Each row, then roughly how far along a hidden order it lies, from 0 to 30
[  1   1  -6   1  -5   8  -2  22  -7  -1   1  -3   2  -1   1  -3   1  -2
   6  -3 -19]  30
[ 13  -3  -9   2  47   9 -12  -4   2   3   2   4   2   0   6  -2   1  -5
 -13   1 -23]  2
[  4  -2  -9   1 -14   4  -5  27   4  -3   6   1   1   0   3  -2   2  -5
  -2  -1 -23]  25
[  4  -1 -12   2 -19   8  -5  30   4  -2   4   2   1   0   4  -4   2  -7
   5  -2 -30]  26
[ 12   3  -8  -1  35  26  -4   8   1   1   1   2   2   0   3   1   2  -3
  10  -3 -18]  9
[  1  -1  -4  -2  24   8  -6   4 -39   4  -6 -21   4  -1  -2  -5   3   5
   2  -5  -4]  26
[ 11  -2 -10   2  28   4 -11   9  12   0   5   6   3   2   5   0   2  -8
  -7   1 -22]  2
[ 10  -3  -8   0  52   6  -7  -7  -7   3   1  -5   3  -1   2  -2   1  -3
  -8  -1 -21]  1
[ 13   4 -12  -1  30  23  -2  12  -3   0   2   0   2   0   4   0   2  -6
  11  -5 -23]  8
[ 11   0  -4  -1  44  11  -4  -9 -11   2   0  -9   4  -1   4  -1   2   0
  -4  -1 -18]  0
[  5   4   5  -5  63  21   0 -44 -20   8  -9 -10   2  -1  -3   1  -3   9
   8  -6  12]  5
[ 13  -1  -7   1  55   8  -8  -6   4   2   5  -1   2  -2   4  -2   3  -3
 -16   0 -20]  2
[ 11  -2  -8   0  27  11  -8  10   4   0   5  -5   3  -1   4  -2   3  -7
  -4  -1 -28]  0
[ 0 -1 -3  0  0  2 -3 10 -6  0  2 -1  1  1  1 -2  1 -2  1 -1 -6]  25
[ 14   4  -8   0  54  23  -5  -3 -17   3  -3  -9   3  -2   1  -3   2   3
   3  -6 -22]  7
[  0  -1  -7   0 -19   4  -2  17  -3  -3   2  -1   1   0   1  -3   1  -2
  11  -3 -11]  25
[  1  -1  -6  -1   1  14  -5   6 -25   1  -3 -13   4  -2  -2  -5   1   2
  11  -7 -14]  25
[ 14   0  -9   0  32   9  -6  -1   2   1   1  -5   3  -2   4  -3   3  -2
  -5  -1 -26]  0
[ 13   2  -7   0  40  25  -7   3 -17   2  -1  -7   4   0   2  -3   1   0
  13  -7 -28]  7
[ 11   4  -7  -1  51  22  -3   1  -2   2   1  -1   2   1   3   1   1  -2
  13  -7 -17]  8
[ 12   5  -6   0  34  18  -3   7   3   1   0   3   1   0   2   0   2  -1
   7  -2 -15]  9
[ 12   3  -5  -1  47  26  -3   1 -10   2   0  -6   3  -1   3  -1   1   0
   9  -6 -19]  6
[  2  -2  -8   0 -13   4  -6  24  -6   0   1  -3   2   2   0  -2   2  -4
   5  -1 -14]  26
[  0   0  -9   0  -5   5  -3  25  -4  -3   0   0   1   0   2  -3   1  -3
  10  -2 -13]  30
[  0  -2  -2  -1   7   4  -5   8 -21   1  -1 -12   2  -2  -1  -3   2   2
  -5  -4   0]  25
[ 15   4 -11  -1  20  20  -3  17   5  -1   4   0   3   0   3   0   2  -4
  10  -4 -25]  9
[ 14   3  -7  -1  36  24  -4   0  -7   1   1  -3   3  -1   2  -2   1  -1
  10  -5 -22]  5
[ 13   2  -8   0  27  17  -5   9  -1   1   1   2   2   2   4   0   1  -5
  13  -5 -21]  8
[ 16   3  -7   0  46  24  -7   8 -16   1   0  -5   4   0   3  -2   1  -1
  10  -7 -21]  6
[ 13   5 -11   1  44  22  -4   9   3   0   5   4   1   0   7  -1   2  -6
   7  -3 -29]  9
[  2   0  -4   0 -29  18  -4  23  -8  -2   1  -3   1   0   1  -3   2  -3
  10  -5 -12]  30
[ 13   3  -8   1  27  17  -4   9  14  -1   5  11   1   2   3   2   1  -6
  13  -2 -18]  8
[ -1   0  -4   1  -6   4   0  18  -6  -2   1  -3   1   0  -2  -3   1  -1
  12  -4 -10]  30
[ -1   1  -6   0  12  11  -3   8 -27   0  -4 -13   3  -2   0  -6   1   4
   4  -7 -12]  29
[ 12  -3  -8   0  18   9  -5  11   7   0   4   0   3   0   4  -1   3  -6
  -7   0 -23]  0
[ 13   4  -4  -1  53  25  -5   7 -17   2  -2  -7   4  -2   1  -3   3   1
  15  -7 -28]  9
[ 15   0  -6   1  17  18  -5  23  17  -2   8  12   1   3   7   2   1  -9
  17  -2 -25]  8
[ 12  -2 -11   2  34   7  -8   8   7   0   8   5   2   0   5  -2   2  -8
 -11   2 -32]  2
[ 16  -1  -8   1  29   3 -10  -4   2   1   4  -1   3  -1   4  -1   3  -4
  -7  -1  -6]  0
[ 13  -2  -3   1  41  11  -9  -2  -7   3   0  -6   3  -1   3  -3   3  -3
 -11  -2 -26]  1
[ 11   3  -8  -1  39  17  -2  -1  -4   2  -1  -2   3   1   3   1   0   1
  10  -4 -11]  8
[ 13  -3  -8   1  27  10 -11  15  -1   2   3  -1   3   1   6  -2   3  -7
 -14  -1 -26]  2
[ 11   4  -4  -1  51  27  -2  -9 -13   3   0  -6   3  -1   2  -2   1   3
   8  -5   1]  9
[ 15   2 -12   1  41  24  -6  26  -7   1   1  -1   4   0   4  -2   3  -5
  14  -7 -29]  8
[ 11   3 -16   1  20  26  -8  28   9  -2   8  10   2   2   4   0   2  -8
  12  -3 -26]  7
[ 13   4  -6  -1  41  25  -4  -5  -7   2   0  -5   3   0   4  -1   2   1
   5  -5 -25]  7
[ 0 -1 -5  0 -9  5 -3 14 -9  0  1 -6  2  0  2 -2  1 -2 -2 -2 -4]  26
[ 14   5 -19   3  42  28  -6   8 -11   0   2  -4   4  -3   3  -5   2   0
   2  -7 -37]  7
[ 14   4 -11  -1  49  28  -5  -1 -20   2   0  -5   4  -2   1  -3   1   2
  14  -7 -26]  7
[ 14   4 -11   1   8  14  -3  36  18  -4   8  13   2   1   8   1   3 -10
  15  -3 -35]  8
[ -1  -1  -4   1 -19   3  -1  20  -2  -2   3   1   1   1   0  -2   1  -3
  12  -3  -9]  30
[ -2  -3  -3   0 -11   2   0   5   1  -3   1   1   1   1   0  -1  -1  -2
  12  -2  -8]  25
[ -2  -1  -2   1 -25   4   0  23   6  -3   4   5  -1   1   3   0   0  -5
  13  -1  -7]  30
[ 15   2  -7   1  20  21  -7  20   4  -2   6   6   2   1   6  -1   2  -6
  12  -5 -33]  6
[ 15   0 -10   2  31  11 -12  25   2   1   7  -2   4   0   8  -4   4  -8
  -9  -1 -42]  2
[ 11   4  -7  -1  59  25  -5 -10 -16   3  -3  -8   3  -1   3  -2   2   3
   5  -6 -14]  9
[ 14   3  -7   0  38  23  -4   2 -10   1   1  -1   3  -1   3  -2   1   0
  10  -6 -27]  6
[ 16   4 -12   0  48  29  -9  15 -19   2  -1  -9   5  -1   2  -4   3  -4
  10  -9 -35]  6
[ 16   1 -13   3  34   6  -7  -7  -1   1   3  -1   3  -3   1  -3   2  -1
 -12   0 -36]  1
[  7  -2  -5  -2  24   5  -5  -1   8   1   2   1   2  -1   7   2   2  -5
  -7   2 -12]  0

[  7  -5  10   8  -1   7   9  14  -2  -3  -6   1  -8   4  -4   6   1   8
   3   0  -9  -7  11  12  13  -5  10   5   0  -2   3   2  25   0   0  -3
  21   1 -13  -2   8   3   3   6 -51  -5   8   1  -3   4   0   0  -7   7
   0   0  -5   3  -6   4  -7  -5  -4  -5  -9  -2  -5 -15  11  -2   9  -5
 -19  -1  10 -30  10   2  -4  -4  -5 -16   2   1 -15  -2  -2   6   6  -8
  -2   9  -1   4  13  -4  -3  -3  -1  -1   1   7  -3  -4   9 -10  -1   0
  -1  -8  15   5  36   0  -1  16   4   6   0   3  10   0  -2   9   1   0
  -1   0  -2 -12   3  -3  -6   2  14   6 -14   6   2   3   1  -6  -3   7
  -1  -4   9 -14   4   4  -1  -4   1   3   2  -4 -13   5   2   8   6   3
  -2]  25
[  3  -3  -4   3  -4  20  -3   3  -5   3  -5   4 -12  -3   3 -11  -1 -16
   6  -6  -7  -3  11  10  14   0  10   1  -2   5 -15  17  13 -14   3   5
 -21   2  -7   4   5  -4   7  -1 -57  -3 -17   5  -1   2   2   2 -14   4
  -5   1   4   1 -11   3 -10 -13  -9  -4  26  -3   0 -10 -18  -8   6   4
   6   0  13 -25 -63   5  -1  -6 -30  -7   0  -1  -2  12 -19   1  18 -10
   5  29  -4  15   6   5 -26 -14  -6  -4  -3 -19   5   8  24   6  -2   1
  -6   9  17   8  32  -3   9  11  12   0   0   3 -14   0  12  -8   6  -4
  -5  -3   8  -4   5 -13 -12   5  10   2 -17   2  -7   6   4   0  -1   0
 -14   2   3 -21  -1   2  -5  -3 -12   5   0  -6 -14   1  16   2  -6   7
   0]  18
[ -2 -14  16  14  -5  -6   1  15   0  -5  -2   1 -10   0  -6   9   9  30
   4   6  -8  -8   8  19  20   2   1  -1   9 -23  17  -8  30   8  -2 -17
  31  -2  -8  -2  11   7  -3   8 -27  -5  18   9   1  -2  -6  -1  -8   1
  11   6 -32   3   3   8  -5  -4   0  -4 -21  -2  -5  -3   9   6   9  -8
 -20  -5  22 -14  39   2  -4 -14 -24 -10  -2  -7 -19  13  -4   5  18  -7
   2  48   1   1   7  -9 -10  -9   1   3   2  22  -4 -10  -7 -10   7   0
  -1 -18  -7   6  33   0  -6  15   3   8  -2   3   6  -1 -29  24 -10   4
   0  -5  -4 -14   5 -22  -2   3  14   4 -17  11  10   9   1 -12 -22  17
  -3   5   7 -18   3  14  -2  -1  -3   4   6  -6 -10   8   5  12  14  -4
  -5]  30
[  7  -2  20   8   5  -3  34  18   2  -1 -16  -1   4  13 -15  13   6  15
  -6  -3 -14  -5   6   1   6  -6   6  11  -2  -1  30  -6  20   9  -2   2
  47   4 -15  -8  -2   7   1  13 -51  -9  13  -9  -9   2   1   0   8   5
   3  -5  -7   4   6  -1  -1  13   1  -3 -47  -2  -5 -22  45  -6   8 -10
 -32   0  -5 -43  63  -1   4   8  39 -20   4   9 -26 -31  25  11 -30   4
 -11 -43   2  -7  19  -1  29   5   5   1   5  11 -12 -20 -10 -18  -9   1
   3 -19  11 -12  -1   6 -12  13  -5   9  -5   3  18   1   5  16   2   3
   2   5 -12 -12  -4  20  -1 -17   9   6   6   3   0 -17  -4  -7   7   4
  27 -14  21   8  17  -5   6  -3  12  -2   3   2  -1   2 -23   9  21 -13
   0]  21
[  7   8   3   8  -2 -11  12  -1   3  10  -2  -5   3  -3  -4   2   6   6
  -4  -1 -11   7   1  -8  -8   1  -7  -7  14   1  18  -7  -7  -4  -1  16
 -18   1   3  -3  -5   9  -5   8   1  -8  -1   3  -2  -4  -2   3  20  -9
   3  -9   1  -3   7  -7   2  17   9   3  -9   1  -1  -2  28   3  -9 -16
  -5  -1 -14  -4  13  -2   6   7   1   1   0   9 -20  -8  11   1  -5  -2
  -2 -29  -1  -2 -10   0   3   7   1   1   2   2  -5 -13  -8   1  -2  -1
   4  -2  -8 -13 -48   0  -5   4  -4   0   8  -7  -9  -4  -8  17  -5  -1
   4   9  -7   0  -5   1   5  -5  -9  -2  24  -6  -9  -4  -1  -1  -2   5
  24   3  -8   0   8  -2   2 -10  -1   4  -7   5   2 -10  11   0  -6 -30
   0]  2
[  3   7  -8   5  -6   9 -15  -6  -6   7   7   0  -7 -10   8 -10  -2 -16
   6  -2   0   6   9  -1   0   2  -2 -10   7   4 -15  10 -11 -16   1  11
 -49  -2   5   4  -1  -1   5  -1   7  -3 -16   7   1  -4  10   3  -2  -2
  -4  -3   9  -2  -9  -1  -4  -4  -3   1  38  -2   1   5 -10  -1  -4   4
  13  -2  -2   0 -63  -1   2  -1 -28   2   0   0   1  17 -12  -7  19  -9
   5  19  -6   9  -9   2 -28  -4  -6  -2  -4 -11   4  10  18  12   2  -1
  -4  15   4   1 -12  -6   9   2   7  -5   7  -4 -24  -3   1  -5   1  -6
  -3   0   4   2   3 -19  -3  13  -2  -5  -1  -5 -10  10   4   4  -1  -1
  -9   8 -18 -18  -6  -6  -6 -10 -12   5  -8   0  -6  -8  24  -3 -18  -5
   1]  5
[  9  12  -7   4   0   6  10  -2  -3  13  -3  -2   1  -2  -4  -9  -4 -13
  -3  -7  -5   6   4 -16  -8   0   0  -5   6  15  -3   5 -14 -15   0  24
 -46   2   2  -1  -9   3   4   5 -12  -7 -20  -3  -4   0   9   4  16  -4
  -6  -9  22  -3  -3  -9   0  10   4   3   7   0   1  -6  17  -7  -8  -3
   5   0 -18  -9   0  -3   6  13   7  -1   2  13  -9 -16   5  -3 -13  -5
  -4 -34  -4   3  -7   8   3   6  -5  -1  -2 -21  -3  -2  10   9  -8  -1
   2  15   9 -10 -40  -2   3   6   0  -5   7  -5 -16  -2  14  -6   5  -5
   2   9  -4   4  -4   8   2  -4  -7  -4  21  -8 -17  -8  -1   3  14  -6
  15   1  -5   0   5 -13   1  -9   0   4 -11   6   0 -13  10  -4 -10 -20
   2]  0
[  4  -2   1   3   0  17  11   6  -1  -1  -5   2  -8  10   1 -12  -8 -23
   5 -10 -15  -8  14  11   8  -5  20   6  -6  16  -4  20  30 -13   5   6
  -5   2 -18   1   4  -5   7   1 -63  -3  -9  -5  -6   0  12  -1 -12  11
  -5  -2  10   5 -13   3 -13  -4  -9  -5   5  -1  -2 -22  -7 -12   7   7
  -5   2  13 -30 -63   4   0   0 -16 -17   3   2  -8 -21  -7   9  10  -5
   1  -9  -3   9  13   4 -12  -8  -5  -5   1 -10  -1   4  26   3  -4   1
  -6   8  27   5  54  -2   9  14   9   2  -1   6   1   0  12  -8   8  -3
  -4  -2   6  -6   6   9 -14  -5  17   6 -21   3  -2   6   4   2  13  -1
  -8 -13  11 -15  -6  -3  -2  -7  -5   3   0  -2 -17   5   0   2  -6  20
   2]  15
[ 13  -3   3  -2  -1  15   6  15 -11   9  -2   2 -11   0  -9  19  10  34
  -5   2   3  -2   6  -8  19  -6  -3   5  -4  -7 -20 -11  -7   3  -5   3
  23   6   0  -1  -2   6   4   5 -28  -8 -17   8  -4  15   0   4   9  -3
  -4  -1  13  -8   3  -2   4 -20  -2   2  -7  -5   1  -7  16 -10  -1   1
  -8  -2 -11 -41  63   7  -6   3  21   0   0   6   3  20   0  -1 -22  -7
  -4  19  -1   4   5   2  10   2  -2   4  -7  -5  -3  -3   5 -13 -13  -1
  11 -14   7   1 -12   4  -9   8   3   1   6   2  -4   2  35   0   9  -4
   3   5  -5  -4  -5  -5   2  16  -6   2   2   3 -18 -28   0  -9  -9  -9
  16  11   8   3  16  -3   3   9  10   6  -1  -5   2  -2   9  11  31 -15
  -3]  30
[ 11  -5   7   2   1   9  12  16  -6   2  -3   1  -8   5  -9  15   5  26
  -3   0  -4  -6   8   1  18  -7   4   7  -3  -3  -7  -5  11   4  -3  -1
  34   3  -9  -3   1   6   4   6 -46  -6  -3   3  -4  10   2   1   6   3
  -2   0   6  -2   3   0  -2 -11  -2  -1 -16  -4  -2 -13  20  -8   4   2
 -17  -2  -1 -33  63   5  -5   3  14  -9   1   4  -6   2   5   5 -12  -5
  -5   6   0   0  11   0   8   1  -1   3  -3   5  -5  -5   6 -13  -9   0
   7 -15  14   2  12   4  -8  10   3   3   2   3   7   2  21   3   6  -1
   2   3  -5  -8  -2   3  -1   8   4   5  -4   6  -8 -17  -1  -8  -3  -4
  12   2  12   0  10  -1   3   5  10   4   1  -2  -4   2   0  10  26  -4
  -3]  28
